W =
[[ 0.6  0.6  0.1  1.0  0.7  0.4 -0.9  0.0  1.1  0.2]
 [ 0.6  1.2 -0.5 -0.1 -0.9 -0.3 -0.8  0.2  0.4 -0.2]
 [ 0.5  0.5  0.3  1.0  0.5  0.1 -0.6  0.0  1.1  0.2]
 [-0.4  1.0  0.7 -0.2 -0.3  0.2 -0.2 -0.5  1.0  0.0]
 [-0.6  0.1  0.3  0.9 -0.1 -0.2 -0.9  0.0  0.3  0.0]
 [-1.1  0.6  0.8 -0.2 -0.6  0.0 -0.3 -0.5  0.4 -0.1]
 [-0.7  1.4  1.8 -0.6  0.2  0.7  0.9 -1.5  1.9  0.0]
 [-0.9  0.0  0.2 -0.1 -1.1 -0.5 -1.0  0.3 -0.3  0.2]
 [ 0.1  1.0  0.3  0.1 -0.1  0.3 -0.4 -0.3  1.0  0.0]
 [ 0.0 -0.1  0.7  0.9 -0.4 -1.0  0.2 -0.3  0.9  0.3]
 [-2.4 -0.4  0.6  0.5 -1.1 -0.7 -1.2  0.0 -1.0 -0.4]
 [-0.8 -0.1  0.0  0.1 -1.0 -0.6 -1.3  0.5 -0.4  0.2]
 [-0.3  1.2  0.2 -0.3 -0.8  0.0 -0.5 -0.3  0.5 -0.2]]
Rows and columns are counted from 0.
(0, 0)	0.6
(3, 1)	1.0
(3, 5)	0.2
(10, 0)	-2.4
(11, 7)	0.5
(8, 3)	0.1
(11, 1)	-0.1
(9, 1)	-0.1
(0, 2)	0.1
(7, 8)	-0.3
(11, 0)	-0.8
(4, 6)	-0.9
(1, 5)	-0.3
(9, 2)	0.7
(5, 9)	-0.1
(4, 1)	0.1
(7, 9)	0.2
(6, 5)	0.7
(4, 8)	0.3
(1, 0)	0.6
(11, 4)	-1.0
(3, 2)	0.7
(12, 5)	0.0
(1, 6)	-0.8
(3, 8)	1.0
(7, 3)	-0.1
(11, 2)	0.0
(4, 3)	0.9
(8, 8)	1.0
(8, 7)	-0.3
(5, 0)	-1.1
(6, 8)	1.9
(3, 4)	-0.3
(3, 6)	-0.2

grid =
[-13.3   5.1  32.0 -20.5  28.7  27.0  -2.4   0.2 -41.7  30.0 -31.9 -18.1
  15.0  22.3  -3.5]
grid[-15] => -13.3
grid[5] => 27.0
grid[7] => 0.2
grid[10] => -31.9
grid[2] => 32.0
grid[-14] => 5.1
grid[-9] => -2.4
grid[-6] => 30.0
grid[13] => 22.3
grid[11] => -18.1

a =
[[7.8, 29.4, -5.6, -26.1, -4.5],
 [-3.7, 33.5, 8.1, -30.8, -8.8],
 [-15.9, -9.6, 11.2, 4.2, -8.5],
 [28.1, 27.3, -2.7, -48.4, -2.6]]
a[0,-5] -> 7.8
a[3,1] -> 27.3
a[-3,2] -> 8.1
a[-4,2] -> -5.6
a[2,-4] -> -9.6
a[2,3] -> 4.2
a[3,-3] -> -2.7
a[:, 3] -> [-26.1, -30.8, 4.2, -48.4]
a[3,4] -> -2.6
a[:, 1] -> [29.4, 33.5, -9.6, 27.3]
a[-1] -> [28.1, 27.3, -2.7, -48.4, -2.6]
a[-4,4] -> -4.5
a[2,0] -> -15.9
a[-3,-4] -> 33.5
a[-2] -> [-15.9, -9.6, 11.2, 4.2, -8.5]
a[1,-2] -> -30.8

x =
[[-17.1  23.6 -31.7  27.1  -2.1  -6.9  12.8 -12.1  25.4  22.5 -34.3 -42.2
  -23.0  13.1  -5.2]
 [-21.1 -14.1  -4.4 -13.0 -20.1  43.4  -3.4  50.7 -30.1 -35.8   3.7   0.8
   14.1  -9.2 -23.8]
 [-15.9  22.5 -35.4  20.4  -4.8   7.9   6.4  12.5  11.2   1.1 -40.6 -41.0
  -10.9  10.2 -13.5]
 [-22.4  34.5 -21.0  30.2   7.7 -26.1   9.2 -25.6  20.0  21.9 -22.1 -31.7
  -11.1   3.8  -9.4]
 [  3.7  38.8   8.0  12.6   7.7 -19.2  -0.1   1.7  -7.6   5.1  14.6  -7.0
   22.6 -12.8   3.6]
 [ 18.5   9.3  -1.6   7.0  23.5 -31.2   5.6 -19.8  18.6  -4.5 -37.9 -13.8
    7.3  -0.2   1.7]
 [  0.1  34.8 -21.9  26.8   1.4 -14.8   5.6  -6.3  13.8   8.7 -29.1 -39.5
    2.3  -4.2   2.4]
 [  9.2  27.0   4.8  18.8  31.9 -39.2  -8.0 -35.6  20.2  14.0  -9.2   0.3
   10.1  -0.8  13.6]]
x[0][0]	-17.1
x[7][6]	-8.0
x[3][14]	-9.4
x[:, 3]	[27.1, -13.0, 20.4, 30.2, 12.6, 7.0, 26.8, 18.8]
x[:, 5]	[-6.9, 43.4, 7.9, -26.1, -19.2, -31.2, -14.8, -39.2]
x[1][7]	50.7
x[5][0]	18.5
x[5][1]	9.3
x[5][13]	-0.2
x[6][2]	-21.9
x[4][1]	38.8
x[0][1]	23.6
x[6][14]	2.4
x[3][3]	30.2
x[7][13]	-0.8
x[2][4]	-4.8
x[:, 10]	[-34.3, 3.7, -40.6, -22.1, 14.6, -37.9, -29.1, -9.2]
x[5]	[18.5, 9.3, -1.6, 7.0, 23.5, -31.2, 5.6, -19.8, 18.6, -4.5, -37.9, -13.8, 7.3, -0.2, 1.7]
x[3]	[-22.4, 34.5, -21.0, 30.2, 7.7, -26.1, 9.2, -25.6, 20.0, 21.9, -22.1, -31.7, -11.1, 3.8, -9.4]
x[0][12]	-23.0
x[6]	[0.1, 34.8, -21.9, 26.8, 1.4, -14.8, 5.6, -6.3, 13.8, 8.7, -29.1, -39.5, 2.3, -4.2, 2.4]
x[:, 4]	[-2.1, -20.1, -4.8, 7.7, 7.7, 23.5, 1.4, 31.9]
x[4][12]	22.6
x[7][9]	14.0
x[:, 12]	[-23.0, 14.1, -10.9, -11.1, 22.6, 7.3, 2.3, 10.1]
x[4][6]	-0.1
x[2][6]	6.4
x[7][4]	31.9
x[7][14]	13.6
x[0][6]	12.8
x[4][3]	12.6
x[4][8]	-7.6
x[0][8]	25.4
x[3][13]	3.8
x[5][11]	-13.8

m =
[[ -32.939  161.730   -3.730 -116.583]
 [  -4.381  130.262   20.368  -97.625]
 [  30.462   82.350  -16.082  -87.006]]
Rows and columns are counted from 0.
(0, 0): -32.939
(1, 3): -97.625
(1, 2): 20.368
(0, 3): -116.583
(0, 1): 161.730
(1, 1): 130.262
(1, 0): -4.381
(0, 2): -3.730
(2, 1): 82.350
